Below is a small trained network, with its code and all its weights. Each question gives an input and a target symbol and asks what happens when units are switched off, that is, made to give their printed mean instead of their output.

import numpy as np


def w(rows, s, z=0):
    codes = np.array(rows[::2]) - 128.0
    scale = np.full(codes.shape[1], s)
    scale[-1] = z or s
    return codes * scale


def f(y):
    return y / 2 * (1 + np.tanh(0.7978845608 * (y + 0.044715 * y**3)))


def softmax(a):
    e = np.exp(a - a.max(-1, keepdims=True))
    return e / e.sum(-1, keepdims=True)


def log_softmax(a):
    a = a - a.max(-1, keepdims=True)
    return a - np.log(np.exp(a).sum(-1, keepdims=True))


def net(x, mask):
    ids = ['αγδζλμξσψ'.index(c) for c in x.split()]
    T = len(ids)
    res = E[ids] + P[:T]
    r = res
    for j in range(2):
        rows = slice(3 * j, 3 * j + 3)
        q, k, v = (r @ M[0][rows].T for M in (Q, K, V))
        z = softmax(np.where(np.tri(T) > 0, q @ k.T / 3**0.5, -1e9)) @ v
        o = O[0][rows]
        res = res + np.where(mask[j], z, o[:, -1]) @ o[:, :-1]
    y = f(res @ A[0][:, :-1].T + A[0][:, -1])
    res = res + np.where(mask[2:6], y, B[0][:, -1]) @ B[0][:, :-1]
    return log_softmax(res[-1] @ U[:, :-1].T + U[:, -1])


Q, K, V, O, A, B = {}, {}, {}, {}, {}, {}
E = w([
[72,232,117],'α',
[56,154,48],'γ',
[73,196,161],'δ',
[193,87,118],'ζ',
[151,163,167],'λ',
[47,89,127],'μ',
[165,202,97],'ξ',
[1,124,77],'σ',
[191,125,3],'ψ',
],0.0065)
P = w([
[136,149,189],'0',
[72,177,31],'1',
[86,182,54],'2',
[78,163,41],'3',
[216,42,161],'4',
[148,82,141],'5',
[154,102,157],'6',
[69,254,122],'7',
[133,145,101],'8',
[130,131,80],'9',
[129,36,89],'10',
],0.0057)
Q[0] = w([
[248,215,153],'head 0',
[142,250,76],'head 0',
[113,175,87],'head 0',
[99,158,87],'head 1',
[69,188,42],'head 1',
[52,249,114],'head 1',
],0.013)
K[0] = w([
[76,7,124],'head 0',
[112,64,230],'head 0',
[125,119,192],'head 0',
[162,117,164],'head 1',
[201,103,204],'head 1',
[160,30,185],'head 1',
],0.014)
V[0] = w([
[252,190,132],'head 0',
[194,54,38],'head 0',
[107,140,84],'head 0',
[38,114,176],'head 1',
[182,232,75],'head 1',
[138,66,17],'head 1',
],0.016)
O[0] = w([
[236,206,164,86],'head 0',
[157,168,5,21],'head 0',
[95,173,109,209],'head 0',
[104,23,145,143],'head 1',
[109,232,206,252],'head 1',
[49,170,20,124],'head 1',
],0.015,0.0023)
A[0] = w([
[191,2,188,175],'neuron 0',
[82,116,178,4],'neuron 1',
[136,84,114,207],'neuron 2',
[148,185,163,67],'neuron 3',
],0.0088,0.0046)
B[0] = w([
[194,95,100,253],'neuron 0',
[4,76,169,160],'neuron 1',
[151,152,55,161],'neuron 2',
[98,202,161,183],'neuron 3',
],0.018,0.0054)
U = w([
[64,100,255,2],'α',
[247,132,189,233],'γ',
[115,217,128,69],'δ',
[194,178,67,171],'ζ',
[48,74,125,179],'λ',
[142,57,214,79],'μ',
[23,119,142,163],'ξ',
[178,67,74,123],'σ',
[132,182,227,84],'ψ',
],0.0041,0.0043)

Each question gives the input, a string of symbols that net reads in full, and the target symbol t.
The units are the heads (3 rows each of Q, K, V and O) and the neurons (one row each of A and B). Each row of codes is followed by its name. A weight is (code - 128) times the scale printed after its matrix; where a second scale follows, it is the last column's (O, A, B and U).
mask holds one flag per unit, heads first, then neurons. A switched-off unit (its flag False) gives its mean, the last column of its rows in O or B, instead of its output. The means were averaged over made-up inputs and are rounded, as every weight is.
A unit's drop is (log p(t) with every unit on - log p(t) with that unit switched off) / (log p(t) with every unit on - log p(t) with every unit switched off).
The circuit of an input: a set's keep is (log p(t) with only the set's units on - log p(t) with every unit switched off) / (log p(t) with every unit on - log p(t) with every unit switched off). Starting from all 6 units, units are removed one at a time, each time the one whose removal leaves the highest keep (on an exact tie, the one counted first), for as long as the keep stays at least 0.8.
units of the circuit, in order: the units of the circuit, biggest drop first
k most important neurons: the k neurons with the biggest drops, biggest first
which heads matter: for each layer, one digit per head in row order, 1 if its drop is at least 0.15 and else 0, layers parted by /
drop when u is switched off: that unit's drop, to one decimal
input λ μ ψ σ, target γ: units of the circuit, in order	[head 1; neuron 0; head 0]
input δ ξ σ δ, target μ: units of the circuit, in order	[head 1; neuron 0; head 0; neuron 1]
input σ ψ ψ γ ξ, target δ: which heads matter	01
input λ δ σ, target γ: units of the circuit, in order	[head 1; neuron 0]
input α δ λ, target α: units of the circuit, in order	[head 0; neuron 1; head 1]
input ψ ξ δ, target δ: units of the circuit, in order	[head 1; neuron 3]
input λ ψ ξ α δ, target δ: units of the circuit, in order	[head 1; head 0; neuron 3]
input ξ λ δ σ, target ψ: units of the circuit, in order	[head 1; head 0; neuron 3]
input ξ ζ γ ψ ζ, target ζ: units of the circuit, in order	[head 0]
input λ σ λ γ λ, target λ: units of the circuit, in order	[head 0; head 1]
input λ ξ λ, target γ: units of the circuit, in order	[head 1; head 0]
input μ γ α ψ, target σ: units of the circuit, in order	[head 1; neuron 0; neuron 2; head 0]
input α σ λ γ, target α: units of the circuit, in order	[head 0; head 1; neuron 1]
input μ σ λ δ, target σ: 3 most important neurons	[neuron 0; neuron 2; neuron 3]
input ζ ξ α λ α, target ψ: 2 most important neurons	[neuron 3; neuron 0]
input λ λ ψ, target γ: drop when neuron 3 is switched off	0.0
input ξ μ α, target ψ: drop when neuron 0 is switched off	0.0
input γ λ δ α ψ ξ σ γ, target δ: drop when head 1 is switched off	1.0
input ψ ξ γ σ ζ ζ γ ξ, target ζ: most important neuron	[neuron 1]
input ξ ξ γ, target ψ: most important neuron	[neuron 3]
input ψ λ ψ δ ζ ξ ξ ξ λ, target δ: 2 most important neurons	[neuron 3; neuron 0]
